Below is a small trained network, with its code and all its weights. Each question gives an input and a class and asks what happens when units are switched off, that is, made to give their printed mean instead of their output.

import numpy as np


def w(rows, s, z=0):
    codes = np.array(rows[::2]) - 128.0
    scale = np.full(codes.shape[1], s)
    scale[-1] = z or s
    return codes * scale


def norm(h):
    return h / np.sqrt((h * h).mean(-1, keepdims=True) + 1e-5)


def f(y):
    return y / 2 * (1 + np.tanh(0.7978845608 * (y + 0.044715 * y**3)))


def log_softmax(a):
    a = a - a.max(-1, keepdims=True)
    return a - np.log(np.exp(a).sum(-1, keepdims=True))


def net(x, mask):
    res = np.array(x, float).reshape(1, 5) / 4 @ E
    u = 0
    for l in range(3):
        y = f(norm(res) @ A[l][:, :-1].T + A[l][:, -1])
        res = res + np.where(mask[u : u + 11], y, B[l][:, -1]) @ B[l][:, :-1]
        u += 11
    return log_softmax(norm(res)[-1] @ U[:, :-1].T + U[:, -1])


A, B = {}, {}
E = w([
[127,78,123,203,193],'x0',
[110,88,204,34,246],'x1',
[42,83,162,141,99],'x2',
[124,16,1,50,114],'x3',
[124,133,123,128,129],'x4',
],0.0062)
A[0] = w([
[112,200,128,15,90,111],'0.n0',
[231,176,84,113,157,62],'0.n1',
[247,159,93,101,166,87],'0.n2',
[2,76,169,133,66,28],'0.n3',
[147,70,46,63,117,65],'0.n4',
[170,192,244,145,102,80],'0.n5',
[146,201,140,15,40,110],'0.n6',
[244,159,110,109,164,79],'0.n7',
[177,91,90,211,229,29],'0.n8',
[139,115,163,183,138,100],'0.n9',
[134,121,163,41,236,2],'0.n10',
],0.0085,0.0057)
B[0] = w([
[131,59,148,189,179,223],'0.n0',
[34,119,154,127,67,163],'0.n1',
[5,121,170,128,80,192],'0.n2',
[31,145,154,109,112,161],'0.n3',
[129,228,79,97,182,240],'0.n4',
[126,166,58,95,167,248],'0.n5',
[119,60,110,228,206,251],'0.n6',
[43,116,151,115,91,175],'0.n7',
[94,52,123,208,173,172],'0.n8',
[139,118,115,117,148,146],'0.n9',
[184,93,196,81,76,227],'0.n10',
],0.011,0.0031)
A[1] = w([
[123,73,68,80,102,101],'1.n0',
[119,79,72,62,104,38],'1.n1',
[146,87,137,134,122,97],'1.n2',
[173,102,150,122,112,81],'1.n3',
[146,143,114,126,137,121],'1.n4',
[105,108,130,140,146,63],'1.n5',
[118,2,204,172,40,77],'1.n6',
[69,127,158,112,103,86],'1.n7',
[182,109,141,118,54,2],'1.n8',
[120,199,171,171,156,84],'1.n9',
[40,128,157,126,111,39],'1.n10',
],0.0082,0.0063)
B[1] = w([
[130,190,113,132,197,184],'1.n0',
[82,164,83,164,183,119],'1.n1',
[143,140,144,145,140,99],'1.n2',
[165,160,159,133,117,65],'1.n3',
[140,137,136,99,120,118],'1.n4',
[97,156,116,191,108,86],'1.n5',
[139,230,44,95,193,249],'1.n6',
[118,158,119,119,80,136],'1.n7',
[123,237,138,254,29,61],'1.n8',
[98,141,33,70,184,173],'1.n9',
[94,169,120,108,81,135],'1.n10',
],0.0071,0.0017)
A[2] = w([
[136,206,193,177,155,68],'2.n0',
[143,190,179,164,137,98],'2.n1',
[138,126,104,113,159,154],'2.n2',
[181,129,98,184,9,103],'2.n3',
[139,174,98,70,130,195],'2.n4',
[41,91,152,137,120,124],'2.n5',
[142,73,127,205,159,2],'2.n6',
[111,129,85,148,105,156],'2.n7',
[141,155,76,158,133,159],'2.n8',
[210,74,143,155,137,137],'2.n9',
[125,120,124,155,193,122],'2.n10',
],0.013,0.0052)
B[2] = w([
[78,58,18,77,143,159],'2.n0',
[110,114,44,92,160,141],'2.n1',
[129,186,140,166,116,208],'2.n2',
[122,55,255,24,195,208],'2.n3',
[175,195,136,178,120,230],'2.n4',
[139,190,152,175,49,246],'2.n5',
[203,103,151,197,104,191],'2.n6',
[120,132,186,107,168,222],'2.n7',
[150,129,188,89,164,250],'2.n8',
[130,165,152,138,45,198],'2.n9',
[167,146,110,189,72,254],'2.n10',
],0.0089,0.0043)
U = w([
[149,160,140,138,115,246],'0',
[129,182,6,90,196,126],'1',
[164,88,208,56,154,110],'2',
[23,165,138,130,74,119],'3',
[157,64,115,225,121,123],'4',
[166,164,117,142,67,59],'5',
[86,14,11,78,69,3],'6',
[91,45,29,87,90,11],'7',
],0.014)

Each question gives the input, the list of numbers given to net, and the class t.
The units are the neurons (one row each of A and B). Each row of codes is followed by its name. A weight is (code - 128) times the scale printed after its matrix; where a second scale follows, it is the last column's (A, B and U).
mask holds one flag per neuron, layer by layer. A switched-off neuron (its flag False) gives its mean, the last column of its row in B, instead of its output. The means were averaged over made-up inputs and are rounded, as every weight is.
A unit's drop is (log p(t) with every unit on - log p(t) with that unit switched off) / (log p(t) with every unit on - log p(t) with every unit switched off).
The circuit of an input: a set's keep is (log p(t) with only the set's units on - log p(t) with every unit switched off) / (log p(t) with every unit on - log p(t) with every unit switched off). Starting from the 12 units with the biggest drops (on a tie, the unit counted first), units are removed one at a time, each time the one whose removal leaves the highest keep (on an exact tie, the one counted first), for as long as the keep stays at least 0.8.
circuit, biggest first: the units of the circuit, biggest drop first
unit that matters most: the unit with the biggest drop
k most important neurons: the k neurons with the biggest drops, biggest first
top k neurons in layer l: the k neurons of layer l with the biggest drops, biggest first
input [-6,-1,-7,3,4], class 3: 3 most important neurons => [0.n2; 0.n1; 0.n7]
input [-6,-8,1,5,-1], class 2: circuit, biggest first => [2.n3]
input [0,-7,-5,-6,2], class 2: 3 most important neurons => [2.n3; 0.n4; 1.n6]
input [-5,-7,-8,4,2], class 3: 4 most important neurons => [0.n2; 0.n1; 0.n7; 0.n10]
input [-1,-3,4,6,-6], class 0: circuit, biggest first => [2.n4; 0.n4; 0.n6]
input [7,6,-2,4,5], class 4: circuit, biggest first => [0.n8; 2.n10]
input [4,5,7,2,-2], class 3: circuit, biggest first => [0.n3; 2.n5]
input [5,4,4,3,0], class 4: top 2 neurons in layer 0 => [0.n2; 0.n7]
input [8,3,-1,-7,1], class 4: circuit, biggest first => [0.n8; 0.n4; 2.n6]
input [-5,-2,-5,-1,3], class 3: 3 most important neurons => [0.n2; 0.n1; 0.n7]
input [-8,3,-5,-6,3], class 4: 3 most important neurons => [0.n6; 0.n0; 0.n4]
input [-7,6,-5,1,0], class 4: 2 most important neurons => [0.n6; 0.n0]
input [-6,-1,-7,-1,2], class 3: 2 most important neurons => [0.n2; 0.n1]
input [-8,-3,1,4,6], class 4: unit that matters most => 0.n6
input [4,-6,1,0,-4], class 2: circuit, biggest first => [2.n3; 0.n6]
input [-6,5,-3,-1,3], class 4: circuit, biggest first => [0.n6; 0.n0]
input [-3,-8,-3,-7,-6], class 2: circuit, biggest first => [2.n3; 0.n4]
input [-8,2,-8,5,-3], class 3: circuit, biggest first => [0.n2; 0.n1]
input [6,-3,7,-4,-6], class 3: circuit, biggest first => [0.n6; 0.n0; 2.n0]
input [-2,5,-5,-7,-3], class 1: unit that matters most => 2.n0
